Here is a tiny trained network, its code and every weight. The questions are about switching its units off for an input and a target symbol, where a switched-off unit gives its printed mean instead of its output.

import numpy as np


def w(rows, s, z=0):
    codes = np.array(rows[::2]) - 128.0
    scale = np.full(codes.shape[1], s)
    scale[-1] = z or s
    return codes * scale


def f(y):
    return y / 2 * (1 + np.tanh(0.7978845608 * (y + 0.044715 * y**3)))


def softmax(a):
    e = np.exp(a - a.max(-1, keepdims=True))
    return e / e.sum(-1, keepdims=True)


def log_softmax(a):
    a = a - a.max(-1, keepdims=True)
    return a - np.log(np.exp(a).sum(-1, keepdims=True))


def net(x, mask):
    ids = ['αβγδεηθλξπστφψ'.index(c) for c in x.split()]
    T = len(ids)
    res = E[ids] + P[:T]
    u = 0
    for l in range(2):
        r = res
        for j in range(2):
            rows = slice(2 * j, 2 * j + 2)
            q, k, v = (r @ M[l][rows].T for M in (Q, K, V))
            z = softmax(np.where(np.tri(T) > 0, q @ k.T / 2**0.5, -1e9)) @ v
            o = O[l][rows]
            res = res + np.where(mask[u + j], z, o[:, -1]) @ o[:, :-1]
        u += 2
        y = f(res @ A[l][:, :-1].T + A[l][:, -1])
        res = res + np.where(mask[u : u + 8], y, B[l][:, -1]) @ B[l][:, :-1]
        u += 8
    return log_softmax(res[-1] @ U[:, :-1].T + U[:, -1])


Q, K, V, O, A, B = {}, {}, {}, {}, {}, {}
E = w([
[26,106,111,78,95,138,118,161,107,106,80],'α',
[101,146,72,108,122,161,115,133,229,100,203],'β',
[92,76,37,118,115,134,130,120,130,130,75],'γ',
[136,125,131,165,179,121,82,71,188,42,127],'δ',
[70,88,121,170,146,99,109,152,177,162,85],'ε',
[62,96,121,82,159,96,141,160,159,136,75],'η',
[117,97,84,130,143,123,11,173,65,100,155],'θ',
[82,129,117,83,96,113,71,103,157,193,90],'λ',
[56,165,159,96,161,41,93,188,171,180,155],'ξ',
[107,170,171,100,152,179,208,116,63,157,184],'π',
[183,130,179,92,214,146,104,84,185,210,72],'σ',
[139,126,123,151,173,180,214,131,4,203,182],'τ',
[166,139,98,99,89,118,195,253,100,140,148],'φ',
[209,183,158,150,76,64,181,69,142,75,28],'ψ',
],0.018)
P = w([
[32,252,32,227,177,253,146,95,130,123,49],'0',
[65,181,85,168,167,161,125,131,180,74,75],'1',
[73,166,87,150,156,129,144,119,175,101,91],'2',
[110,144,92,115,148,119,119,132,172,98,102],'3',
[129,121,110,107,134,115,126,134,169,111,111],'4',
[145,110,122,89,127,93,124,136,169,124,124],'5',
[165,95,131,71,116,93,130,134,160,137,139],'6',
[178,75,146,65,106,81,135,137,149,151,146],'7',
[188,61,162,48,96,67,146,137,134,172,158],'8',
[206,50,171,41,90,60,131,135,147,158,161],'9',
[217,27,185,30,82,50,135,144,139,178,179],'10',
],0.012)
Q[0] = w([
[73,162,166,165,186,201,216,75,37,229,72],'L0H1',
[117,78,141,59,198,134,90,190,213,243,38],'L0H1',
[72,225,107,99,202,192,223,38,124,226,162],'L0H2',
[169,179,173,221,141,189,162,79,2,60,249],'L0H2',
],0.0092)
K[0] = w([
[105,220,75,201,163,174,113,163,109,191,82],'L0H1',
[168,96,181,91,158,101,137,178,98,228,187],'L0H1',
[168,247,79,164,152,180,126,151,151,126,133],'L0H2',
[1,188,65,191,184,146,67,139,121,99,58],'L0H2',
],0.013)
V[0] = w([
[122,254,205,80,146,172,99,138,175,8,190],'L0H1',
[91,9,7,55,139,79,177,2,103,52,161],'L0H1',
[74,25,71,239,69,86,85,194,159,147,79],'L0H2',
[91,109,141,159,32,141,109,137,212,153,220],'L0H2',
],0.0056)
O[0] = w([
[109,97,206,47,124,154,214,106,123,57,196,154],'L0H1',
[121,55,211,222,124,189,101,168,18,58,87,95],'L0H1',
[178,120,145,84,152,255,139,252,138,188,104,62],'L0H2',
[173,48,73,154,22,243,144,77,220,100,131,2],'L0H2',
],0.008,0.0034)
A[0] = w([
[149,147,85,163,57,138,224,235,162,47,94,12],'L0N1',
[164,137,235,144,66,225,13,89,121,105,116,3],'L0N2',
[89,186,123,156,109,144,90,125,191,108,58,68],'L0N3',
[94,58,107,127,62,107,231,194,41,123,169,147],'L0N4',
[176,193,137,115,162,59,163,171,151,78,201,94],'L0N5',
[97,91,126,89,29,114,104,100,123,55,63,42],'L0N6',
[172,2,55,157,109,129,98,111,172,94,71,82],'L0N7',
[166,165,236,114,172,139,103,177,120,149,98,76],'L0N8',
],0.0059,0.0038)
B[0] = w([
[102,211,133,132,161,29,168,108,130,91,114,146],'L0N1',
[136,197,100,122,80,69,99,75,159,221,101,146],'L0N2',
[138,129,204,118,163,180,197,116,36,144,147,168],'L0N3',
[169,203,139,147,145,90,102,127,219,47,160,243],'L0N4',
[147,103,83,205,97,172,107,151,88,125,59,254],'L0N5',
[132,135,141,203,145,125,106,162,130,200,122,177],'L0N6',
[86,160,255,133,176,118,135,169,104,100,116,193],'L0N7',
[88,102,112,211,165,63,118,201,77,162,96,168],'L0N8',
],0.0078,0.0039)
Q[1] = w([
[92,104,152,69,127,56,51,153,248,93,40],'L1H1',
[145,45,129,140,73,163,102,143,136,82,145],'L1H1',
[106,180,141,127,153,141,189,105,70,203,195],'L1H2',
[201,159,122,176,74,166,159,108,61,106,199],'L1H2',
],0.012)
K[1] = w([
[255,36,157,106,104,31,130,148,114,156,179],'L1H1',
[35,48,161,118,97,133,73,141,172,113,106],'L1H1',
[98,247,87,175,137,198,108,99,129,92,100],'L1H2',
[20,112,77,122,227,189,161,113,148,83,83],'L1H2',
],0.011)
V[1] = w([
[160,112,173,142,218,115,120,74,193,156,90],'L1H1',
[2,88,192,19,63,90,129,163,146,143,81],'L1H1',
[104,146,148,94,99,180,74,60,102,140,103],'L1H2',
[99,121,112,137,190,136,36,119,149,167,251],'L1H2',
],0.0091)
O[1] = w([
[208,115,22,119,221,123,125,107,155,84,76,255],'L1H1',
[132,125,109,123,141,117,223,115,79,149,181,31],'L1H1',
[94,7,107,148,116,93,142,135,136,73,83,108],'L1H2',
[3,137,142,51,151,160,142,145,170,109,79,109],'L1H2',
],0.012,0.004)
A[1] = w([
[143,166,126,177,132,86,121,80,126,106,112,87],'L1N1',
[119,87,111,119,77,176,144,114,190,70,251,80],'L1N2',
[168,119,117,111,147,210,83,188,119,155,112,116],'L1N3',
[124,161,199,132,139,133,188,135,129,104,54,67],'L1N4',
[122,23,121,167,100,143,158,166,127,112,111,80],'L1N5',
[155,136,114,89,149,108,128,70,149,127,102,63],'L1N6',
[84,97,109,144,105,151,198,123,130,185,185,11],'L1N7',
[129,166,44,122,119,86,151,164,158,51,122,91],'L1N8',
],0.011)
B[1] = w([
[77,76,119,24,63,127,132,146,130,121,113,233],'L1N1',
[55,184,2,184,139,188,100,102,76,121,106,172],'L1N2',
[123,90,120,173,86,56,168,127,198,88,169,187],'L1N3',
[224,54,79,122,64,82,91,149,101,112,199,162],'L1N4',
[71,108,166,142,92,206,92,56,134,169,78,155],'L1N5',
[79,168,151,183,123,128,101,171,95,165,210,211],'L1N6',
[163,169,165,23,131,111,33,117,94,89,121,164],'L1N7',
[184,93,188,157,137,127,110,82,127,199,181,255],'L1N8',
],0.01,0.0091)
U = w([
[149,124,214,143,129,137,87,125,19,127,140,44],'α',
[139,122,110,157,111,150,106,113,96,125,156,121],'β',
[136,105,182,232,112,97,128,137,68,144,117,75],'γ',
[206,97,195,136,182,155,103,107,136,25,147,201],'δ',
[170,105,91,133,130,105,182,140,191,145,105,130],'ε',
[169,139,142,162,183,89,198,187,38,152,66,195],'η',
[97,45,149,109,123,144,122,235,98,137,190,86],'θ',
[152,64,153,120,105,183,153,104,127,215,78,187],'λ',
[170,113,115,10,146,167,139,129,146,152,142,130],'ξ',
[85,134,191,159,114,3,203,17,111,103,151,128],'π',
[131,72,140,142,168,112,86,127,109,179,177,3],'σ',
[136,160,159,143,165,72,55,133,108,121,45,143],'τ',
[173,168,192,145,63,139,138,101,165,166,150,157],'φ',
[187,80,81,114,69,82,89,125,79,145,120,67],'ψ',
],0.0051)

Each question gives the input, a string of symbols that net reads in full, and the target symbol t.
The units are the heads (2 rows each of Q, K, V and O) and the neurons (one row each of A and B). Each row of codes is followed by its name. A weight is (code - 128) times the scale printed after its matrix; where a second scale follows, it is the last column's (O, A, B and U).
mask holds one flag per unit, layer by layer, with each layer's heads first. A switched-off unit (its flag False) gives its mean, the last column of its rows in O or B, instead of its output. The means were averaged over made-up inputs and are rounded, as every weight is.
A unit's drop is (log p(t) with every unit on - log p(t) with that unit switched off) / (log p(t) with every unit on - log p(t) with every unit switched off).
The circuit of an input: a set's keep is (log p(t) with only the set's units on - log p(t) with every unit switched off) / (log p(t) with every unit on - log p(t) with every unit switched off). Starting from the 12 units with the biggest drops (on a tie, the unit counted first), units are removed one at a time, each time the one whose removal leaves the highest keep (on an exact tie, the one counted first), for as long as the keep stays at least 0.8.
circuit, biggest first: the units of the circuit, biggest drop first
top k neurons: the k neurons with the biggest drops, biggest first
k most important neurons of layer l: the k neurons of layer l with the biggest drops, biggest first
which heads matter: for each layer, one digit per head in row order, 1 if its drop is at least 0.15 and else 0, layers parted by /
input λ θ ψ γ, target ψ: circuit, biggest first	(L1H2, L1N1)
input ξ π τ τ δ ξ π ψ λ τ φ, target φ: circuit, biggest first	(L0N4, L1N8, L0H2)
input π σ β η η ψ ξ α, target ψ: circuit, biggest first	(L1H2, L0N5, L1N1)
input ε τ σ λ τ, target ε: which heads matter	11 / 00
input α τ ξ τ η τ γ π, target α: circuit, biggest first	(L1H1, L1N7)
input δ τ θ τ π π δ δ α, target δ: top 2 neurons	(L0N4, L1N1)
input ψ π π α β ε θ λ τ, target ψ: most important neuron of layer 1	(L1N1)
input δ δ τ π, target δ: which heads matter	10 / 10
input ψ θ θ τ π π, target ψ: circuit, biggest first	(L1H2, L1N1)
input τ θ δ λ π, target τ: circuit, biggest first	(L1H1, L0H1)
input σ τ ψ β π γ α τ η ξ γ, target ξ: which heads matter	01 / 11
input η τ θ α θ η ψ σ σ, target ψ: which heads matter	00 / 01
input ξ ξ π θ τ ξ α λ τ, target ξ: circuit, biggest first	(L0H1, L1H2)
input τ σ ε, target τ: top 2 neurons	(L0N3, L0N4)
input λ δ η ε σ π θ, target θ: circuit, biggest first	(L1H1, L1H2, L0H2)
input σ σ τ π γ τ δ τ, target σ: which heads matter	10 / 10
input π ξ π δ ε, target π: which heads matter	01 / 10
input δ η η ξ η π ψ β λ, target ψ: top neuron	(L0N4)
input η β τ θ π τ φ α σ, target φ: which heads matter	00 / 01
input δ ξ β ψ θ φ ξ τ π γ λ, target π: circuit, biggest first	(L0H2, L1H1)
input δ γ τ γ λ ε, target λ: which heads matter	01 / 01
input ξ σ δ σ β ξ, target σ: which heads matter	10 / 10
input θ γ π, target θ: circuit, biggest first	(L1H2, L1H1, L1N4)
input π τ δ π θ ξ ε λ τ δ τ, target π: circuit, biggest first	(L0H2)
input η σ π ψ β α τ τ τ σ, target τ: circuit, biggest first	(L0H1, L1H1, L0N4)
input φ θ λ δ η, target λ: top 2 neurons	(L1N5, L0N4)
input λ φ σ ε τ γ σ δ τ π, target λ: circuit, biggest first	(L1H2, L1N5, L0H2)
